Below are the code and all the weights of a small trained network. Each question names an input and a class and asks about switching units off, where a switched-off unit gives its printed mean instead of its output.

import numpy as np


def w(rows, s, z=0):
    codes = np.array(rows[::2]) - 128.0
    scale = np.full(codes.shape[1], s)
    scale[-1] = z or s
    return codes * scale


def norm(h):
    return h / np.sqrt((h * h).mean(-1, keepdims=True) + 1e-5)


def f(y):
    return y / 2 * (1 + np.tanh(0.7978845608 * (y + 0.044715 * y**3)))


def log_softmax(a):
    a = a - a.max(-1, keepdims=True)
    return a - np.log(np.exp(a).sum(-1, keepdims=True))


def net(x, mask):
    res = np.array(x, float).reshape(1, 3) / 4 @ E
    u = 0
    for l in range(2):
        y = f(norm(res) @ A[l][:, :-1].T + A[l][:, -1])
        res = res + np.where(mask[u : u + 11], y, B[l][:, -1]) @ B[l][:, :-1]
        u += 11
    return log_softmax(norm(res)[-1] @ U[:, :-1].T + U[:, -1])


A, B = {}, {}
E = w([
[91,92,105,1,157,204,113,60,83,129],'x0',
[76,60,103,163,124,149,147,213,194,102],'x1',
[162,82,109,96,188,150,92,185,59,53],'x2',
],0.0044)
A[0] = w([
[108,2,50,85,150,216,75,125,95,167,70],'0.n0',
[105,47,104,59,195,211,127,128,87,112,24],'0.n1',
[115,112,65,81,150,176,132,84,83,84,126],'0.n2',
[129,83,149,81,105,165,72,146,132,131,22],'0.n3',
[67,37,102,123,132,184,136,187,170,97,125],'0.n4',
[170,112,180,79,152,156,148,62,121,163,98],'0.n5',
[189,174,134,117,102,141,94,52,38,157,3],'0.n6',
[11,96,105,94,123,188,139,139,130,158,53],'0.n7',
[156,132,166,158,141,63,111,136,65,145,99],'0.n8',
[198,123,159,76,177,110,56,133,39,85,220],'0.n9',
[65,185,135,28,117,166,128,124,156,207,85],'0.n10',
],0.0048,0.0027)
B[0] = w([
[98,142,85,187,187,167,87,182,130,165,213],'0.n0',
[13,190,145,154,104,123,39,137,147,175,207],'0.n1',
[149,179,169,229,182,163,182,230,133,185,192],'0.n2',
[88,157,142,113,161,102,91,147,138,122,119],'0.n3',
[221,111,214,106,184,75,138,81,175,136,225],'0.n4',
[181,97,146,78,126,34,129,100,152,65,171],'0.n5',
[221,191,255,68,167,129,73,90,202,154,190],'0.n6',
[154,58,100,110,92,97,97,17,186,180,177],'0.n7',
[93,73,91,57,125,171,112,72,134,156,155],'0.n8',
[159,174,102,132,58,131,146,100,59,89,253],'0.n9',
[151,77,115,104,86,188,132,137,172,38,196],'0.n10',
],0.0043,0.004)
A[1] = w([
[112,105,99,186,60,97,210,128,161,201,82],'1.n0',
[196,85,81,121,122,74,155,163,63,46,100],'1.n1',
[92,119,36,86,126,210,116,62,57,39,154],'1.n2',
[167,210,171,103,103,102,147,90,87,146,42],'1.n3',
[167,114,138,81,205,152,51,64,153,177,122],'1.n4',
[128,205,78,177,161,159,76,184,35,113,119],'1.n5',
[166,109,140,128,100,117,206,106,220,227,118],'1.n6',
[2,77,93,95,147,136,97,146,196,210,48],'1.n7',
[32,173,106,125,76,136,146,77,179,121,131],'1.n8',
[85,42,106,161,73,163,147,218,146,114,253],'1.n9',
[52,169,106,228,86,96,162,158,139,172,42],'1.n10',
],0.005,0.0023)
B[1] = w([
[88,162,179,76,111,97,108,159,49,61,210],'1.n0',
[136,71,89,191,170,140,216,90,171,162,156],'1.n1',
[89,103,113,207,122,49,169,209,116,97,154],'1.n2',
[145,85,181,125,196,113,118,73,209,142,193],'1.n3',
[136,168,146,193,126,76,96,154,112,187,205],'1.n4',
[90,130,21,51,51,205,118,143,81,103,204],'1.n5',
[54,154,73,105,111,164,145,201,36,88,254],'1.n6',
[189,72,94,180,159,114,124,78,220,253,184],'1.n7',
[138,48,105,130,87,136,134,152,150,124,174],'1.n8',
[130,168,220,84,157,113,132,40,132,125,220],'1.n9',
[48,194,194,93,131,49,165,199,73,140,188],'1.n10',
],0.005,0.0043)
U = w([
[209,185,181,95,133,107,87,41,133,151,251],'0',
[39,176,184,120,98,57,184,189,81,104,154],'1',
[82,63,85,65,27,154,161,104,173,119,39],'2',
[161,67,169,176,216,108,191,158,188,81,8],'3',
[179,89,20,172,108,145,210,108,80,87,14],'4',
[97,75,101,175,180,149,71,133,215,246,222],'5',
[108,174,38,111,142,207,62,176,49,126,163],'6',
],0.011,0.0011)

Each question gives the input, the list of numbers given to net, and the class t.
The units are the neurons (one row each of A and B). Each row of codes is followed by its name. A weight is (code - 128) times the scale printed after its matrix; where a second scale follows, it is the last column's (A, B and U).
mask holds one flag per neuron, layer by layer. A switched-off neuron (its flag False) gives its mean, the last column of its row in B, instead of its output. The means were averaged over made-up inputs and are rounded, as every weight is.
A unit's drop is (log p(t) with every unit on - log p(t) with that unit switched off) / (log p(t) with every unit on - log p(t) with every unit switched off).
The circuit of an input: a set's keep is (log p(t) with only the set's units on - log p(t) with every unit switched off) / (log p(t) with every unit on - log p(t) with every unit switched off). Starting from the 12 units with the biggest drops (on a tie, the unit counted first), units are removed one at a time, each time the one whose removal leaves the highest keep (on an exact tie, the one counted first), for as long as the keep stays at least 0.8.
units of the circuit, in order: the units of the circuit, biggest drop first
most important unit: the unit with the biggest drop
top k neurons: the k neurons with the biggest drops, biggest first
top k neurons in layer l: the k neurons of layer l with the biggest drops, biggest first
input [1,-2,-5], class 2: most important unit : 0.n4
input [-7,-6,-4], class 1: units of the circuit, in order : (0.n4, 1.n10)
input [8,0,-7], class 5: units of the circuit, in order : (0.n9, 1.n7)
input [3,-3,-7], class 2: units of the circuit, in order : (0.n10, 1.n8)
input [7,5,7], class 5: top 2 neurons in layer 0 : (0.n1, 0.n7)
input [-8,-8,-7], class 1: top 2 neurons in layer 0 : (0.n4, 0.n9)
input [0,6,-1], class 3: top 4 neurons : (0.n9, 0.n4, 0.n1, 0.n8)
input [-5,0,3], class 4: top 2 neurons : (0.n1, 1.n1)
input [5,4,5], class 5: top 3 neurons in layer 1 : (1.n7, 1.n6, 1.n0)
input [-3,3,8], class 4: top 2 neurons : (1.n1, 1.n5)
input [-8,-1,4], class 4: top 4 neurons in layer 0 : (0.n1, 0.n2, 0.n0, 0.n8)
input [-7,0,4], class 4: top 3 neurons : (0.n1, 1.n1, 0.n2)
input [-8,-6,5], class 4: top 2 neurons : (0.n4, 1.n1)
input [6,-1,-7], class 2: units of the circuit, in order : (0.n10)
input [8,1,1], class 5: top 2 neurons : (1.n7, 0.n7)
